The rows lie along a hidden order. The number after each row says roughly how far along it the row is, from 0 to 30. A new part has a new order.
(in the rows, 128 means zero)
[135 188 145 151 138 126 137 139 122 150 130 109 122 126 139 123  72 120
 129]	12
[138  90 144 164 132 125 147 124 131 147 123 123  88 126 136 124 208  96
 127]	25
[162 143 211 170 138 124 128 135 121 143 114 104  85 105 143 109 167 120
 124]	19
[152 239 198 138 142 127 106 146 111 138 126 100 140 114 134 112  35 150
 127]	4
[108 244  84 127 142 123 125 145 112 164 155  96 157 139 127 132   1 147
 133]	0
[153 124 186 195 144 123 142 132 121 154 118 104  69 111 140 112 202  86
 124]	26
[143 145 196 145 142 126 113 130 118 133 116 105 103 106 106 114 108 134
 119]	17
[135 104 131 163 128 127 152 125 132 144 127 128 103 135 143 127 188  95
 130]	21
[140 200 138 132 132 127 123 138 123 137 124 117 143 125 148 121  81 132
 130]	8
[153 135 178 171 138 126 152 132 122 146 120 112  81 114 138 117 180 108
 126]	22
[147  86 185 156 134 127 129 127 126 134 114 124  88 120 130 119 195 108
 123]	23
[146  54 157 170 131 123 142 122 133 137 109 120  78 117 143 116 229  91
 122]	28
[130 146 114 178 144 124 151 133 124 169 131 107 104 128 141 125 132 103
 131]	17
[121 157 127 139 129 128 126 133 125 137 130 124 131 125 129 122  93 136
 130]	11
[153 201 205 143 143 125 101 143 115 142 116  93 121 103 129 109  64 150
 123]	9
[139 234 123 175 152 117 132 150 112 187 129  63 109 110 159 113  45 122
 131]	5
[122  74 123 186 142 123 163 119 126 165 123 113  59 121 112 126 245  83
 123]	30
[107 214  87 158 142 126 131 136 118 162 146 110 148 138 127 129  36 137
 133]	5

Part 2:
[147 129 160 144 141 164 143 148 145 173 126 155 156 151 196 154 143 126
 145 160 151 155 187 193 155 156 147 136 128 136 149 142 152 162 151 177
 142 137 162 146 152 167 162 188]	20
[144 130 187 142 134 173 149 164 142 214 122 148 156 185 207 161 142 122
 138 173 148 158 192 196 161 153 144 140 134 134 162 148 171 164 166 182
 136 123 171 147 164 178 155 191]	29
[152 147 147 141 143 149 145 143 140 181 145 154 151 146 158 150 149 145
 150 147 155 141 156 176 153 147 139 152 135 140 142 137 146 155 146 164
 151 142 160 155 148 151 158 165]	25
[155 127 151 148 136 156 139 135 144 172 131 129 160 140 159 155 147 131
 145 153 153 139 170 188 166 163 143 154 127 134 136 134 140 151 149 184
 156 131 189 144 156 140 152 159]	23
[148 135 148 147 140 155 142 134 146 173 137 139 162 141 156 151 148 130
 151 152 159 138 169 189 161 165 145 135 128 139 136 136 142 154 142 172
 157 140 180 146 152 160 160 158]	26
[147 140 148 142 144 164 137 139 142 171 137 154 153 148 173 151 149 143
 147 156 165 150 178 172 159 152 137 139 129 140 137 139 146 160 145 163
 147 137 169 156 148 162 148 181]	30
[142 113 173 153 131 189 149 141 146 176 110 140 159 157 208 163 139 114
 135 162 143 149 197 217 168 165 151 131 122 128 164 142 150 167 160 231
 146 119 175 132 171 181 171 179]	0
[143 120 154 147 137 164 137 136 160 167 117 152 166 143 183 161 150 125
 143 149 164 144 188 206 181 166 150 131 118 136 145 137 141 159 146 212
 160 139 169 143 156 180 154 170]	0
[149 131 146 145 147 164 137 140 151 164 134 156 164 145 172 147 153 138
 153 150 163 153 181 177 156 157 142 137 126 138 145 139 142 159 146 175
 153 145 163 155 148 169 153 170]	16

[146 137 207 215 159 122 126 106 115 113 130 134 187 147 137 158 193 144
 157 126 125 127 116  88 180 129 114 136 108 117 137 123  25]	16
[ 82 137 134  71 123 151 107 168 100 146 114 116 115 121 138 143 179 137
 138 138 153 108 173 140 109 105 129 136 147 165 115 112 125]	0
[ 28 152 156  92 106 113 114 132 117 143 110 156 120 126 147  99 141 159
  26 120 110 137 110 138 132 122 113 126 100 138 119 125 142]	30
[ 67 137 174  91  97 132 106 116 172 138 107 117 159 108 133 142 114 127
  60 133 164 124  83 111 118 123 158 122  90 144 116 116 130]	6
[ 66 113 141 127 156 119 122 140 168 148 121 100 167 108 132 174 105 143
 128 136  97 124 154 120 152 104 127 130 115 143 107 139 107]	18
[103 135 136  97  87 142 117 132 110 133 106 132 151 152 134 126 234 174
 156 140 133 113 107 120 150 132 123 126  87 133 117  91 135]	25
[ 15 120 200 120 130 147 112 113 184 123 105 112 144  80 133 137 113 149
  58 124 164 149 159 122 121  99 142 143  64 148 141 117 139]	6
[160 140 160 136 157 107 136 109  88 149 144 119 102 127 128 138 240 183
 101 121 109 122 132 127  89 128 128 128 116 129  60 118  92]	2
[176 114 145 126 146 135 138 124 140 112 138 109 120 121 150 158 146 165
 174 117 103 122 133 146 111 123 140 145  75 154 115 106 131]	4
[171 123 143 102 145 185 158 149  84 131  93 123 147 151 129 149 169 154
 121 115 165 104 149 163 177  92 127 146 111 111 133 137 132]	8
[120 114 148 153 178 145 110 117 196 155  95 120 131 129 149  95 118 123
 255 139 117 115 153 121 156 123 149 143 100 120 122 111  99]	8
[ 25 122 132 199 205 180 147 132 129 138  76 118 157 113 134  83 185 149
 226 110 158 104 130 147  97 115 155 103  48 145 104 121 190]	7
[117 140 179 155 181 157 125 153  78 145 103 136 125 153 154 111 129 100
  42 130 120 130 123 139  94 114 131 133  90 154 146 141  58]	7
[ 63 139 120 183 167 148 137 100 126 146 100 113 171 105 156 114  85 114
 174 115 151 133 103  99 193 124 132 143  76 120 142 121 123]	23
[ 91 132 149 145 125 128 151 132 177 129 111 118 149 155 104 122 199 143
 197 105 157 136 120 120 227 102 139 131 113 122 145 135 171]	25
